Below are the code and all the weights of a small trained network. Each question names an input and a class and asks about switching units off, where a switched-off unit gives its printed mean instead of its output.

import numpy as np


def w(rows, s, z=0):
    codes = np.array(rows[::2]) - 128.0
    scale = np.full(codes.shape[1], s)
    scale[-1] = z or s
    return codes * scale


def norm(h):
    return h / np.sqrt((h * h).mean(-1, keepdims=True) + 1e-5)


def f(y):
    return y / 2 * (1 + np.tanh(0.7978845608 * (y + 0.044715 * y**3)))


def log_softmax(a):
    a = a - a.max(-1, keepdims=True)
    return a - np.log(np.exp(a).sum(-1, keepdims=True))


def net(x, mask):
    res = np.array(x, float).reshape(1, 3) / 4 @ E
    u = 0
    for l in range(2):
        y = f(norm(res) @ A[l][:, :-1].T + A[l][:, -1])
        res = res + np.where(mask[u : u + 6], y, B[l][:, -1]) @ B[l][:, :-1]
        u += 6
    return log_softmax(norm(res)[-1] @ U[:, :-1].T + U[:, -1])


A, B = {}, {}
E = w([
[152,70,254,82,121,111,92,172,219,177],'x0',
[149,126,132,167,202,130,149,155,99,160],'x1',
[99,147,88,116,102,72,154,157,83,162],'x2',
],0.0074)
A[0] = w([
[150,105,138,150,177,101,144,138,147,124,160],'L0N0',
[119,102,107,137,217,130,161,215,100,118,3],'L0N1',
[143,122,96,155,148,93,128,123,141,175,157],'L0N2',
[159,1,140,151,144,161,89,108,148,134,125],'L0N3',
[214,124,101,131,146,110,152,97,92,190,41],'L0N4',
[112,101,134,112,136,148,160,79,118,205,65],'L0N5',
],0.0056,0.00057)
B[0] = w([
[80,162,164,158,64,168,112,1,158,120,173],'L0N0',
[71,187,111,86,152,92,135,105,69,198,227],'L0N1',
[92,93,206,195,189,41,93,138,171,64,157],'L0N2',
[188,86,95,180,60,151,165,150,14,129,252],'L0N3',
[146,64,169,41,136,115,122,142,133,138,169],'L0N4',
[99,181,160,105,138,150,113,133,81,54,129],'L0N5',
],0.0051,0.0022)
A[1] = w([
[137,72,180,51,45,111,116,178,202,144,184],'L1N0',
[81,143,162,130,196,113,128,134,115,146,81],'L1N1',
[149,140,151,126,99,88,101,147,191,165,186],'L1N2',
[92,209,52,132,92,141,113,122,94,63,2],'L1N3',
[81,156,91,174,115,152,121,79,200,139,153],'L1N4',
[78,173,2,110,141,127,161,83,161,97,214],'L1N5',
],0.0066,0.00078)
B[1] = w([
[99,93,67,86,91,77,64,67,102,129,254],'L1N0',
[132,199,128,103,143,101,164,82,193,145,152],'L1N1',
[184,85,77,149,99,147,73,110,108,62,171],'L1N2',
[107,122,97,129,172,210,101,107,197,109,234],'L1N3',
[116,170,108,117,169,118,154,163,180,183,144],'L1N4',
[43,73,85,165,127,166,152,171,254,34,247],'L1N5',
],0.0078,0.007)
U = w([
[114,197,107,121,152,92,180,196,111,133,84],'0',
[121,217,194,107,232,60,172,81,83,252,122],'1',
[240,111,202,219,150,250,135,106,52,143,118],'2',
[168,38,126,52,42,74,2,78,87,135,187],'3',
[156,190,151,115,92,149,151,226,56,102,9],'4',
[51,130,33,166,185,233,140,126,220,38,187],'5',
[175,198,173,62,96,165,168,243,80,92,1],'6',
],0.0073,0.0049)

Each question gives the input, the list of numbers given to net, and the class t.
The units are the neurons (one row each of A and B). Each row of codes is followed by its name. A weight is (code - 128) times the scale printed after its matrix; where a second scale follows, it is the last column's (A, B and U).
mask holds one flag per neuron, layer by layer. A switched-off neuron (its flag False) gives its mean, the last column of its row in B, instead of its output. The means were averaged over made-up inputs and are rounded, as every weight is.
A unit's drop is (log p(t) with every unit on - log p(t) with that unit switched off) / (log p(t) with every unit on - log p(t) with every unit switched off).
The circuit of an input: a set's keep is (log p(t) with only the set's units on - log p(t) with every unit switched off) / (log p(t) with every unit on - log p(t) with every unit switched off). Starting from all 12 units, units are removed one at a time, each time the one whose removal leaves the highest keep (on an exact tie, the one counted first), for as long as the keep stays at least 0.8.
units of the circuit, in order: the units of the circuit, biggest drop first
most important unit: the unit with the biggest drop
k most important neurons: the k neurons with the biggest drops, biggest first
top k neurons in layer l: the k neurons of layer l with the biggest drops, biggest first
drop when u is switched off: that unit's drop, to one decimal
input [1,-6,-7], class 3: units of the circuit, in order => (L1N5)
input [3,3,5], class 1: 4 most important neurons => (L0N1; L1N1; L1N5; L0N5)
input [5,8,-1], class 1: top 2 neurons in layer 1 => (L1N5; L1N1)
input [0,5,-6], class 2: 2 most important neurons => (L0N3; L1N5)
input [4,6,-5], class 2: units of the circuit, in order => (L0N3; L1N5)
input [7,6,-8], class 3: units of the circuit, in order => (L1N0; L1N5)
input [1,0,-8], class 2: units of the circuit, in order => (L1N5; L1N0; L0N3)
input [2,3,3], class 1: 2 most important neurons => (L0N1; L1N5)
input [0,4,-4], class 2: 3 most important neurons => (L0N3; L1N5; L1N0)
input [2,4,0], class 1: 2 most important neurons => (L1N5; L0N1)
input [-1,2,3], class 0: 2 most important neurons => (L0N4; L1N3)
input [3,-5,-5], class 3: drop when L0N3 is switched off => 0.0
input [-2,7,-2], class 1: drop when L1N5 is switched off => 0.1
input [5,7,-8], class 2: drop when L0N3 is switched off => 0.2
input [6,4,-4], class 3: most important unit => L1N0
input [-1,3,-6], class 2: drop when L1N5 is switched off => 0.3
